Below are the code and all the weights of a small trained network. Each question names an input and a class and asks about switching units off, where a switched-off unit gives its printed mean instead of its output.

import numpy as np


def w(rows, s, z=0):
    codes = np.array(rows[::2]) - 128.0
    scale = np.full(codes.shape[1], s)
    scale[-1] = z or s
    return codes * scale


def f(y):
    return np.maximum(y, 0)


def log_softmax(a):
    a = a - a.max(-1, keepdims=True)
    return a - np.log(np.exp(a).sum(-1, keepdims=True))


def net(x, mask):
    res = np.array(x, float).reshape(1, 6) / 4 @ E
    y = f(res @ A[0][:, :-1].T + A[0][:, -1])
    res = res + np.where(mask, y, B[0][:, -1]) @ B[0][:, :-1]
    return log_softmax(res[-1] @ U[:, :-1].T + U[:, -1])


A, B = {}, {}
E = w([
[2,205,69,75,195,53,87,116,139,165,136,154],'x0',
[134,127,125,145,137,118,137,121,130,127,144,128],'x1',
[123,140,132,137,128,128,143,137,129,126,134,119],'x2',
[77,178,144,174,75,163,134,65,209,23,96,255],'x3',
[113,184,81,65,58,172,213,67,53,147,215,140],'x4',
[127,130,114,148,129,122,116,128,117,104,146,124],'x5',
],0.008)
A[0] = w([
[151,128,176,189,185,93,44,183,213,122,60,123,60],'n1',
[3,178,89,71,219,36,87,111,117,159,140,144,33],'n2',
[156,80,105,101,193,106,133,183,49,164,156,44,148],'n3',
[177,88,120,94,169,80,119,207,27,209,158,42,189],'n4',
[124,174,93,83,61,158,165,59,43,149,191,136,66],'n5',
[118,179,99,82,60,183,179,74,57,153,201,139,63],'n6',
[128,90,170,180,175,93,75,173,168,130,80,116,105],'n7',
[101,169,155,185,64,159,138,84,207,56,100,239,144],'n8',
[246,57,198,181,62,225,163,138,93,97,121,98,11],'n9',
],0.0065,0.0011)
B[0] = w([
[202,91,56,100,148,57,216,219,101,77,130,77,218],'n1',
[170,206,122,242,177,229,89,38,27,225,70,38,240],'n2',
[79,153,177,100,52,135,98,96,221,102,166,214,225],'n3',
[61,208,229,107,40,95,119,112,224,107,247,238,251],'n4',
[199,55,91,55,196,64,178,208,133,83,73,90,218],'n5',
[225,28,110,108,121,21,213,188,52,56,74,81,222],'n6',
[177,56,68,87,173,39,207,211,147,55,96,98,198],'n7',
[75,187,186,109,20,124,90,74,232,83,203,181,255],'n8',
[152,215,85,230,237,215,66,27,100,254,71,52,242],'n9',
],0.0057,0.0099)
U = w([
[86,143,196,91,58,106,106,109,197,112,203,214,253],'0',
[164,2,73,72,163,50,186,211,101,86,93,81,72],'1',
[136,156,106,198,192,207,83,58,84,236,87,62,57],'2',
],0.0083,0.00044)

Each question gives the input, the list of numbers given to net, and the class t.
The units are the neurons (one row each of A and B). Each row of codes is followed by its name. A weight is (code - 128) times the scale printed after its matrix; where a second scale follows, it is the last column's (A, B and U).
mask holds one flag per neuron, in row order. A switched-off neuron (its flag False) gives its mean, the last column of its row in B, instead of its output. The means were averaged over made-up inputs and are rounded, as every weight is.
A unit's drop is (log p(t) with every unit on - log p(t) with that unit switched off) / (log p(t) with every unit on - log p(t) with every unit switched off).
The circuit of an input: a set's keep is (log p(t) with only the set's units on - log p(t) with every unit switched off) / (log p(t) with every unit on - log p(t) with every unit switched off). Starting from all 9 units, units are removed one at a time, each time the one whose removal leaves the highest keep (on an exact tie, the one counted first), for as long as the keep stays at least 0.8.
units of the circuit, in order: the units of the circuit, biggest drop first
unit that matters most: the unit with the biggest drop
k most important neurons: the k neurons with the biggest drops, biggest first
drop when u is switched off: that unit's drop, to one decimal
input [-4,-1,5,-6,-6,6], class 0: 2 most important neurons -> [n4; n3]
input [6,-4,-5,0,-4,-1], class 2: units of the circuit, in order -> [n2]
input [6,-5,-2,3,-5,-8], class 2: 4 most important neurons -> [n2; n6; n5; n4]
input [-1,-3,-4,5,7,4], class 1: 3 most important neurons -> [n6; n5; n4]
input [1,5,4,-8,-8,-3], class 0: 4 most important neurons -> [n4; n3; n6; n5]
input [-8,-7,8,5,8,0], class 1: 2 most important neurons -> [n6; n5]
input [-3,-3,0,3,-4,0], class 1: 2 most important neurons -> [n4; n2]
input [-1,-4,5,0,0,5], class 2: 4 most important neurons -> [n4; n8; n6; n3]
input [-6,-3,3,-6,1,-3], class 0: 2 most important neurons -> [n4; n2]
input [4,3,-3,-2,-3,6], class 2: 2 most important neurons -> [n2; n6]
input [-8,8,-5,-2,7,-4], class 2: 3 most important neurons -> [n9; n1; n7]
input [7,1,2,6,6,6], class 2: 2 most important neurons -> [n2; n4]
input [6,3,-5,4,5,-8], class 2: drop when n1 is switched off -> 0.2
input [3,8,-2,2,5,-6], class 1: drop when n4 is switched off -> 0.0
input [7,3,-6,3,-7,0], class 1: unit that matters most -> n1
input [-8,-4,-6,-8,-6,-6], class 0: drop when n3 is switched off -> 0.6
